Below are the code and all the weights of a small trained network. Each question names an input and a class and asks about switching units off, where a switched-off unit gives its printed mean instead of its output.

import numpy as np


def w(rows, s, z=0):
    codes = np.array(rows[::2]) - 128.0
    scale = np.full(codes.shape[1], s)
    scale[-1] = z or s
    return codes * scale


def f(y):
    return y / 2 * (1 + np.tanh(0.7978845608 * (y + 0.044715 * y**3)))


def log_softmax(a):
    a = a - a.max(-1, keepdims=True)
    return a - np.log(np.exp(a).sum(-1, keepdims=True))


def net(x, mask):
    res = np.array(x, float).reshape(1, 5) / 4 @ E
    y = f(res @ A[0][:, :-1].T + A[0][:, -1])
    res = res + np.where(mask, y, B[0][:, -1]) @ B[0][:, :-1]
    return log_softmax(res[-1] @ U[:, :-1].T + U[:, -1])


A, B = {}, {}
E = w([
[134,71,106,166,179,106,5,130],'x0',
[167,148,102,170,124,148,130,13],'x1',
[83,54,47,116,173,145,197,129],'x2',
[78,70,170,30,99,167,87,81],'x3',
[113,155,54,102,30,46,113,115],'x4',
],0.012)
A[0] = w([
[130,173,165,147,91,135,89,135,60],'N0',
[169,149,227,151,138,176,109,146,84],'N1',
[113,147,62,103,9,1,99,96,14],'N2',
[114,180,183,127,94,150,229,127,4],'N3',
[88,134,122,103,97,109,100,235,99],'N4',
[123,99,151,111,109,110,139,238,87],'N5',
[81,120,196,132,182,137,139,201,134],'N6',
[68,41,54,148,189,153,206,122,133],'N7',
[180,123,148,146,179,201,145,62,114],'N8',
[196,190,228,113,93,75,76,128,123],'N9',
[126,79,85,165,185,72,8,134,92],'N10',
[130,148,118,91,61,137,217,134,55],'N11',
[58,90,200,62,64,183,81,53,85],'N12',
[172,127,87,179,86,169,127,20,78],'N13',
[196,201,102,220,148,90,158,182,84],'N14',
],0.0097,0.0022)
B[0] = w([
[186,115,131,93,150,113,139,102,163],'N0',
[209,135,121,78,155,155,88,133,181],'N1',
[175,155,89,161,120,239,44,149,250],'N2',
[126,67,224,182,79,115,86,112,183],'N3',
[117,123,72,172,149,114,162,43,195],'N4',
[77,97,67,150,154,139,172,38,186],'N5',
[85,127,58,158,106,195,137,84,190],'N6',
[242,136,136,41,96,90,114,155,231],'N7',
[107,104,66,177,166,197,141,118,184],'N8',
[165,103,75,61,91,81,150,102,215],'N9',
[129,120,246,173,60,109,109,99,242],'N10',
[127,55,186,156,86,123,118,123,184],'N11',
[45,166,118,123,173,80,92,223,222],'N12',
[52,71,59,147,154,87,166,57,189],'N13',
[80,167,115,135,160,85,104,221,228],'N14',
],0.011,0.015)
U = w([
[84,113,68,145,137,117,172,43,116],'0',
[165,127,108,136,132,250,119,149,141],'1',
[129,104,248,158,97,95,130,103,108],'2',
[211,121,111,31,117,70,148,122,91],'3',
[67,143,123,121,156,67,137,226,117],'4',
[127,151,144,116,125,136,151,130,252],'5',
],0.016,0.011)

Each question gives the input, the list of numbers given to net, and the class t.
The units are the neurons (one row each of A and B). Each row of codes is followed by its name. A weight is (code - 128) times the scale printed after its matrix; where a second scale follows, it is the last column's (A, B and U).
mask holds one flag per neuron, in row order. A switched-off neuron (its flag False) gives its mean, the last column of its row in B, instead of its output. The means were averaged over made-up inputs and are rounded, as every weight is.
A unit's drop is (log p(t) with every unit on - log p(t) with that unit switched off) / (log p(t) with every unit on - log p(t) with every unit switched off).
The circuit of an input: a set's keep is (log p(t) with only the set's units on - log p(t) with every unit switched off) / (log p(t) with every unit on - log p(t) with every unit switched off). Starting from the 12 units with the biggest drops (on a tie, the unit counted first), units are removed one at a time, each time the one whose removal leaves the highest keep (on an exact tie, the one counted first), for as long as the keep stays at least 0.8.
circuit, biggest first: the units of the circuit, biggest drop first
unit that matters most: the unit with the biggest drop
k most important neurons: the k neurons with the biggest drops, biggest first
drop when u is switched off: that unit's drop, to one decimal
input [7,-3,3,-2,-5], class 2: circuit, biggest first : [N10]
input [-4,1,-3,-6,5], class 4: 3 most important neurons : [N14, N10, N6]
input [4,7,-8,-2,-3], class 3: 2 most important neurons : [N1, N9]
input [-2,-6,-8,-3,7], class 3: 2 most important neurons : [N9, N0]
input [-1,1,-4,8,8], class 1: 2 most important neurons : [N2, N14]
input [-6,-5,6,-2,-1], class 2: 3 most important neurons : [N3, N11, N9]
input [3,-4,-6,-6,-2], class 3: 2 most important neurons : [N9, N12]
input [-8,-8,6,-3,-8], class 0: 3 most important neurons : [N6, N5, N2]
input [0,1,-3,-3,4], class 1: 3 most important neurons : [N2, N12, N7]
input [8,-7,-5,-6,1], class 2: 3 most important neurons : [N10, N13, N8]
input [4,-7,7,7,3], class 0: 3 most important neurons : [N4, N5, N14]
input [-3,0,7,-8,-5], class 4: 3 most important neurons : [N14, N2, N9]
input [6,8,-6,-7,-5], class 0: 2 most important neurons : [N13, N8]
input [4,5,7,3,-1], class 3: circuit, biggest first : [N7]
input [7,1,8,-2,-6], class 3: 3 most important neurons : [N7, N2, N3]
input [4,0,6,-7,-6], class 4: 3 most important neurons : [N2, N14, N9]
input [8,1,0,3,8], class 1: 3 most important neurons : [N2, N3, N11]
input [-7,-3,-3,7,5], class 2: drop when N14 is switched off : 1.4
input [7,6,7,-8,8], class 1: drop when N2 is switched off : 1.7
input [-8,-4,2,1,-7], class 2: unit that matters most : N3
input [3,-8,8,4,5], class 0: drop when N5 is switched off : 1.9
input [2,-2,-3,6,3], class 4: drop when N5 is switched off : 0.0
